Below are the code and all the weights of a small trained network. Each question names an input and a class and asks about switching units off, where a switched-off unit gives its printed mean instead of its output.

import numpy as np


def w(rows, s, z=0):
    codes = np.array(rows[::2]) - 128.0
    scale = np.full(codes.shape[1], s)
    scale[-1] = z or s
    return codes * scale


def f(y):
    return np.maximum(y, 0)


def log_softmax(a):
    a = a - a.max(-1, keepdims=True)
    return a - np.log(np.exp(a).sum(-1, keepdims=True))


def net(x, mask):
    res = np.array(x, float).reshape(1, 3) / 4 @ E
    y = f(res @ A[0][:, :-1].T + A[0][:, -1])
    res = res + np.where(mask, y, B[0][:, -1]) @ B[0][:, :-1]
    return log_softmax(res[-1] @ U[:, :-1].T + U[:, -1])


A, B = {}, {}
E = w([
[157,147,2,128,159],'x0',
[145,137,160,201,232],'x1',
[232,124,153,53,173],'x2',
],0.0086)
A[0] = w([
[166,123,127,49,95,134],'n0',
[141,135,176,104,130,145],'n1',
[70,127,194,164,92,247],'n2',
[100,130,44,160,133,112],'n3',
[144,127,129,101,118,126],'n4',
[136,129,56,128,149,158],'n5',
[163,120,203,66,145,116],'n6',
[135,134,138,140,162,106],'n7',
[141,136,114,118,160,89],'n8',
[162,124,66,98,165,42],'n9',
[162,124,152,156,198,64],'n10',
[90,123,96,119,32,252],'n11',
[174,129,154,143,197,31],'n12',
[129,138,108,141,123,119],'n13',
[140,133,125,109,104,177],'n14',
[154,124,60,89,177,50],'n15',
[133,138,119,125,119,118],'n16',
[110,127,40,169,128,115],'n17',
[111,137,110,131,61,217],'n18',
[140,134,100,112,144,83],'n19',
[170,127,129,54,97,126],'n20',
[158,147,96,104,149,60],'n21',
[133,136,108,121,115,117],'n22',
[95,135,133,250,173,126],'n23',
[134,127,105,120,114,118],'n24',
],0.021,0.0035)
B[0] = w([
[127,73,223,84,144,222],'n0',
[108,142,93,68,163,185],'n1',
[181,3,77,186,108,247],'n2',
[75,225,129,110,174,201],'n3',
[131,113,159,108,135,161],'n4',
[93,193,200,205,83,200],'n5',
[82,175,89,8,164,234],'n6',
[139,147,80,140,141,161],'n7',
[162,125,110,139,98,160],'n8',
[183,86,145,177,55,202],'n9',
[170,175,25,138,113,202],'n10',
[74,140,25,148,38,244],'n11',
[148,174,15,123,103,202],'n12',
[117,151,127,120,140,146],'n13',
[103,110,159,107,113,166],'n14',
[198,93,141,181,46,209],'n15',
[116,133,141,131,121,138],'n16',
[71,230,137,108,169,205],'n17',
[99,116,65,137,70,202],'n18',
[143,107,142,149,95,160],'n19',
[131,80,218,85,144,218],'n20',
[174,99,128,142,72,178],'n21',
[104,138,152,135,119,148],'n22',
[188,80,231,184,248,233],'n23',
[101,139,155,135,115,150],'n24',
],0.045,0.013)
U = w([
[169,85,43,205,39,235],'0',
[188,8,175,174,213,157],'1',
[25,205,97,138,110,73],'2',
[147,205,219,166,231,137],'3',
[67,72,188,37,191,227],'4',
[130,204,39,73,177,71],'5',
[160,63,253,149,89,2],'6',
],0.0053,0.0017)

Each question gives the input, the list of numbers given to net, and the class t.
The units are the neurons (one row each of A and B). Each row of codes is followed by its name. A weight is (code - 128) times the scale printed after its matrix; where a second scale follows, it is the last column's (A, B and U).
mask holds one flag per neuron, in row order. A switched-off neuron (its flag False) gives its mean, the last column of its row in B, instead of its output. The means were averaged over made-up inputs and are rounded, as every weight is.
A unit's drop is (log p(t) with every unit on - log p(t) with that unit switched off) / (log p(t) with every unit on - log p(t) with every unit switched off).
The circuit of an input: a set's keep is (log p(t) with only the set's units on - log p(t) with every unit switched off) / (log p(t) with every unit on - log p(t) with every unit switched off). Starting from the 12 units with the biggest drops (on a tie, the unit counted first), units are removed one at a time, each time the one whose removal leaves the highest keep (on an exact tie, the one counted first), for as long as the keep stays at least 0.8.
circuit, biggest first: the units of the circuit, biggest drop first
unit that matters most: the unit with the biggest drop
top k neurons: the k neurons with the biggest drops, biggest first
drop when u is switched off: that unit's drop, to one decimal
input [-3,8,-6], class 1: circuit, biggest first -> n23
input [1,2,0], class 3: circuit, biggest first -> n2, n11
input [5,-4,0], class 2: top 2 neurons -> n2, n23
input [1,8,0], class 3: circuit, biggest first -> n23, n2
input [4,4,0], class 3: top 3 neurons -> n11, n2, n23
input [-4,8,1], class 5: top 2 neurons -> n12, n10
input [-8,1,8], class 5: top 2 neurons -> n12, n10
input [8,-2,-1], class 2: top 2 neurons -> n17, n3
input [0,-1,1], class 4: top 2 neurons -> n2, n15
input [0,2,5], class 5: top 2 neurons -> n2, n6
input [1,2,-8], class 3: top 3 neurons -> n23, n17, n3
input [-6,6,-3], class 1: drop when n23 is switched off -> 0.6
input [2,-8,4], class 6: drop when n6 is switched off -> 0.0
input [-1,-3,8], class 4: unit that matters most -> n6
input [5,0,0], class 2: drop when n0 is switched off -> 0.1
